Below are the code and all the weights of a small trained network. Each question names an input and a class and asks about switching units off, where a switched-off unit gives its printed mean instead of its output.

import numpy as np


def w(rows, s, z=0):
    codes = np.array(rows[::2]) - 128.0
    scale = np.full(codes.shape[1], s)
    scale[-1] = z or s
    return codes * scale


def f(y):
    return np.maximum(y, 0)


def log_softmax(a):
    a = a - a.max(-1, keepdims=True)
    return a - np.log(np.exp(a).sum(-1, keepdims=True))


def net(x, mask):
    res = np.array(x, float).reshape(1, 5) / 4 @ E
    y = f(res @ A[0][:, :-1].T + A[0][:, -1])
    res = res + np.where(mask, y, B[0][:, -1]) @ B[0][:, :-1]
    return log_softmax(res[-1] @ U[:, :-1].T + U[:, -1])


A, B = {}, {}
E = w([
[164,207,157,51,182,139,247,132,55,157,118],'x0',
[133,120,35,163,68,124,159,77,119,187,77],'x1',
[162,63,149,126,68,160,174,149,81,34,184],'x2',
[69,166,157,93,102,191,103,134,211,108,59],'x3',
[199,139,140,163,158,190,185,43,140,80,87],'x4',
],0.012)
A[0] = w([
[142,215,135,39,91,138,174,125,137,152,53,142],'neuron 1',
[133,134,184,117,90,153,132,128,115,83,140,160],'neuron 2',
[116,149,182,58,163,87,140,138,118,159,130,137],'neuron 3',
[171,149,107,178,186,128,159,107,70,128,136,147],'neuron 4',
[163,148,113,96,161,135,160,53,123,156,109,122],'neuron 5',
[83,60,129,159,134,120,13,160,164,112,91,156],'neuron 6',
[172,143,142,180,161,178,140,116,139,107,115,203],'neuron 7',
[153,83,161,120,64,188,87,104,113,48,202,163],'neuron 8',
[130,150,194,105,142,101,69,113,154,105,149,121],'neuron 9',
[137,211,142,82,152,167,185,148,113,145,90,188],'neuron 10',
[148,136,167,66,156,52,118,196,55,125,143,176],'neuron 11',
[174,159,88,140,171,151,232,95,77,146,131,144],'neuron 12',
[98,185,161,136,157,125,102,135,208,139,106,198],'neuron 13',
[149,118,105,115,144,122,74,105,93,124,152,25],'neuron 14',
[96,74,56,163,97,87,78,130,126,191,130,140],'neuron 15',
[108,161,138,122,157,143,178,173,163,164,49,106],'neuron 16',
[122,125,107,99,147,90,123,137,133,186,99,43],'neuron 17',
[158,141,102,175,148,148,187,101,91,115,126,124],'neuron 18',
[117,156,130,113,153,161,110,118,185,143,79,103],'neuron 19',
[161,63,187,173,158,196,174,128,144,75,183,77],'neuron 20',
[112,137,191,129,168,168,167,126,185,105,114,206],'neuron 21',
[116,110,106,111,107,105,130,179,59,103,180,175],'neuron 22',
[119,168,133,97,156,117,62,207,151,195,108,64],'neuron 23',
[96,78,5,192,76,96,49,129,148,173,149,178],'neuron 24',
[91,109,115,150,83,63,65,93,224,140,124,253],'neuron 25',
[159,73,176,204,94,159,188,107,98,80,198,215],'neuron 26',
[75,114,163,64,168,47,152,195,117,168,231,199],'neuron 27',
[116,85,85,199,102,121,74,97,121,163,116,143],'neuron 28',
[115,87,149,139,136,195,77,131,209,74,138,142],'neuron 29',
],0.011,0.0048)
B[0] = w([
[49,151,42,105,203,173,202,148,63,191,38,210],'neuron 1',
[155,79,148,122,165,120,152,169,149,80,83,176],'neuron 2',
[64,198,138,129,137,77,147,116,100,196,178,192],'neuron 3',
[182,138,177,117,42,164,72,92,51,170,174,188],'neuron 4',
[143,152,155,126,74,204,104,49,128,138,114,182],'neuron 5',
[196,67,104,174,123,190,33,90,216,57,216,238],'neuron 6',
[141,137,194,91,71,178,62,130,136,108,74,183],'neuron 7',
[89,109,219,157,172,73,156,192,171,27,86,212],'neuron 8',
[163,120,155,103,183,79,105,174,147,121,177,175],'neuron 9',
[58,186,41,66,174,153,156,111,23,191,49,220],'neuron 10',
[183,122,145,160,156,87,150,207,61,213,224,224],'neuron 11',
[171,135,170,13,72,186,100,34,29,174,113,221],'neuron 12',
[129,219,82,97,180,154,65,82,204,164,155,207],'neuron 13',
[101,100,157,125,54,103,152,142,118,106,161,141],'neuron 14',
[91,64,94,210,25,85,207,53,210,227,170,214],'neuron 15',
[70,173,70,177,184,126,138,109,195,206,82,182],'neuron 16',
[95,157,144,190,107,127,154,81,144,176,108,162],'neuron 17',
[163,95,155,70,95,158,188,43,81,126,157,182],'neuron 18',
[129,158,99,165,197,177,89,126,153,182,90,185],'neuron 19',
[165,181,217,64,116,76,150,183,128,71,38,199],'neuron 20',
[109,194,132,37,172,169,115,185,125,86,60,193],'neuron 21',
[187,79,87,134,161,88,221,142,71,154,234,202],'neuron 22',
[103,182,169,217,113,75,78,18,186,177,150,199],'neuron 23',
[99,2,139,231,15,69,212,103,221,142,101,252],'neuron 24',
[90,38,54,212,158,210,58,124,253,174,130,242],'neuron 25',
[124,163,233,129,73,89,159,166,71,31,116,225],'neuron 26',
[189,155,71,192,176,41,109,190,57,180,252,247],'neuron 27',
[117,53,165,139,55,192,137,79,172,151,84,200],'neuron 28',
[145,135,193,115,171,156,60,177,218,82,102,211],'neuron 29',
],0.0072,0.019)
U = w([
[70,167,35,66,165,179,229,136,68,169,46,14],'0',
[151,122,120,162,199,164,2,154,221,97,133,49],'1',
[200,86,96,128,158,32,173,253,39,140,245,176],'2',
[95,53,131,193,105,86,156,148,176,54,124,47],'3',
[158,123,198,109,115,85,163,209,117,43,56,183],'4',
[94,14,89,229,31,100,136,106,204,158,129,4],'5',
[87,215,90,138,176,50,128,126,92,188,137,187],'6',
[207,139,155,74,69,176,127,28,35,120,132,130],'7',
],0.0087,0.0024)

Each question gives the input, the list of numbers given to net, and the class t.
The units are the neurons (one row each of A and B). Each row of codes is followed by its name. A weight is (code - 128) times the scale printed after its matrix; where a second scale follows, it is the last column's (A, B and U).
mask holds one flag per neuron, in row order. A switched-off neuron (its flag False) gives its mean, the last column of its row in B, instead of its output. The means were averaged over made-up inputs and are rounded, as every weight is.
A unit's drop is (log p(t) with every unit on - log p(t) with that unit switched off) / (log p(t) with every unit on - log p(t) with every unit switched off).
The circuit of an input: a set's keep is (log p(t) with only the set's units on - log p(t) with every unit switched off) / (log p(t) with every unit on - log p(t) with every unit switched off). Starting from the 12 units with the biggest drops (on a tie, the unit counted first), units are removed one at a time, each time the one whose removal leaves the highest keep (on an exact tie, the one counted first), for as long as the keep stays at least 0.8.
units of the circuit, in order: the units of the circuit, biggest drop first
most important unit: the unit with the biggest drop
k most important neurons: the k neurons with the biggest drops, biggest first
drop of u: that unit's drop, to one decimal
input [-7,-4,7,-7,-4], class 2: most important unit : neuron 22
input [-5,-3,7,8,3], class 4: 2 most important neurons : [neuron 20; neuron 8]
input [4,-3,-3,-6,1], class 7: 3 most important neurons : [neuron 12; neuron 4; neuron 5]
input [-2,-7,5,4,-6], class 2: 2 most important neurons : [neuron 27; neuron 22]
input [1,-8,0,5,-6], class 2: 2 most important neurons : [neuron 27; neuron 11]
input [-7,-2,3,3,7], class 1: 2 most important neurons : [neuron 6; neuron 29]
input [5,-6,-3,6,0], class 0: 3 most important neurons : [neuron 1; neuron 10; neuron 21]
input [6,-2,1,1,6], class 0: 3 most important neurons : [neuron 10; neuron 1; neuron 6]
input [7,8,8,-4,-4], class 7: 3 most important neurons : [neuron 12; neuron 18; neuron 4]
input [1,3,8,2,8], class 4: 2 most important neurons : [neuron 8; neuron 20]
input [2,6,8,1,2], class 7: 2 most important neurons : [neuron 12; neuron 18]
input [1,-1,5,-1,0], class 4: drop of neuron 27 : 0.2
input [2,1,-5,2,-2], class 6: drop of neuron 23 : 0.5
input [2,-7,-6,6,5], class 0: drop of neuron 23 : 0.0
input [-5,1,5,7,-1], class 1: units of the circuit, in order : [neuron 29]
input [-8,-5,7,8,4], class 1: drop of neuron 6 : 0.7
